Here is a tiny trained network, its code and every weight. The questions are about switching its units off for an input and a class, where a switched-off unit gives its printed mean instead of its output.

import numpy as np


def w(rows, s, z=0):
    codes = np.array(rows[::2]) - 128.0
    scale = np.full(codes.shape[1], s)
    scale[-1] = z or s
    return codes * scale


def f(y):
    return np.maximum(y, 0)


def log_softmax(a):
    a = a - a.max(-1, keepdims=True)
    return a - np.log(np.exp(a).sum(-1, keepdims=True))


def net(x, mask):
    res = np.array(x, float).reshape(1, 2) / 4 @ E
    y = f(res @ A[0][:, :-1].T + A[0][:, -1])
    res = res + np.where(mask, y, B[0][:, -1]) @ B[0][:, :-1]
    return log_softmax(res[-1] @ U[:, :-1].T + U[:, -1])


A, B = {}, {}
E = w([
[100,157,255,215,220,149],'x0',
[99,43,87,206,154,21],'x1',
],0.009)
A[0] = w([
[145,107,148,146,134,143,252],'neuron 1',
[145,105,73,38,67,121,122],'neuron 2',
[155,197,170,82,114,219,85],'neuron 3',
[61,128,159,143,213,155,91],'neuron 4',
[99,114,223,178,194,159,153],'neuron 5',
[100,152,217,192,176,94,77],'neuron 6',
[194,248,145,92,90,255,96],'neuron 7',
[180,85,74,66,64,138,89],'neuron 8',
[161,88,50,59,58,108,74],'neuron 9',
[150,140,83,86,86,109,166],'neuron 10',
[80,21,94,234,157,10,92],'neuron 11',
[145,95,85,107,50,128,102],'neuron 12',
[87,208,154,180,189,133,83],'neuron 13',
[200,89,38,73,47,70,103],'neuron 14',
[133,152,181,146,168,137,135],'neuron 15',
],0.0076,0.013)
B[0] = w([
[156,26,143,67,10,129,251],'neuron 1',
[150,143,151,165,120,168,190],'neuron 2',
[78,212,75,115,173,141,173],'neuron 3',
[154,167,134,196,141,180,153],'neuron 4',
[145,131,153,146,83,159,202],'neuron 5',
[137,204,139,160,120,175,165],'neuron 6',
[53,194,58,76,185,131,203],'neuron 7',
[142,196,149,193,141,166,170],'neuron 8',
[134,203,155,211,149,178,175],'neuron 9',
[155,135,166,130,87,154,191],'neuron 10',
[39,223,45,64,183,155,208],'neuron 11',
[129,182,160,158,124,158,161],'neuron 12',
[142,212,142,232,152,202,153],'neuron 13',
[133,136,146,158,129,171,196],'neuron 14',
[151,135,154,152,93,159,165],'neuron 15',
],0.011,0.013)
U = w([
[190,153,189,235,121,158,58],'0',
[3,159,57,63,165,123,124],'1',
[208,39,174,49,63,100,255],'2',
[131,117,136,145,193,63,78],'3',
[157,118,158,132,210,53,88],'4',
],0.011,0.0074)

Each question gives the input, the list of numbers given to net, and the class t.
The units are the neurons (one row each of A and B). Each row of codes is followed by its name. A weight is (code - 128) times the scale printed after its matrix; where a second scale follows, it is the last column's (A, B and U).
mask holds one flag per neuron, in row order. A switched-off neuron (its flag False) gives its mean, the last column of its row in B, instead of its output. The means were averaged over made-up inputs and are rounded, as every weight is.
A unit's drop is (log p(t) with every unit on - log p(t) with that unit switched off) / (log p(t) with every unit on - log p(t) with every unit switched off).
The circuit of an input: a set's keep is (log p(t) with only the set's units on - log p(t) with every unit switched off) / (log p(t) with every unit on - log p(t) with every unit switched off). Starting from the 12 units with the biggest drops (on a tie, the unit counted first), units are removed one at a time, each time the one whose removal leaves the highest keep (on an exact tie, the one counted first), for as long as the keep stays at least 0.8.
units of the circuit, in order: the units of the circuit, biggest drop first
k most important neurons: the k neurons with the biggest drops, biggest first
drop of u: that unit's drop, to one decimal
input [-7,7], class 0: units of the circuit, in order -> (neuron 9)
input [2,-4], class 1: 2 most important neurons -> (neuron 7; neuron 3)
input [-7,-7], class 0: 2 most important neurons -> (neuron 11; neuron 2)
input [-4,-4], class 0: 4 most important neurons -> (neuron 11; neuron 2; neuron 8; neuron 10)
input [3,4], class 1: 2 most important neurons -> (neuron 11; neuron 10)
input [3,-4], class 1: 3 most important neurons -> (neuron 7; neuron 3; neuron 10)
input [-4,3], class 0: 2 most important neurons -> (neuron 7; neuron 9)
input [6,-8], class 1: 2 most important neurons -> (neuron 7; neuron 3)
input [-8,8], class 0: 3 most important neurons -> (neuron 9; neuron 7; neuron 14)
input [-5,5], class 0: 3 most important neurons -> (neuron 7; neuron 9; neuron 14)
input [-3,-2], class 2: 2 most important neurons -> (neuron 11; neuron 13)
input [-2,3], class 2: 2 most important neurons -> (neuron 7; neuron 3)
input [4,7], class 1: drop of neuron 11 -> 2.0
input [-8,2], class 0: drop of neuron 5 -> 0.0
input [6,-7], class 1: units of the circuit, in order -> (neuron 7)
input [1,8], class 1: drop of neuron 11 -> 1.8
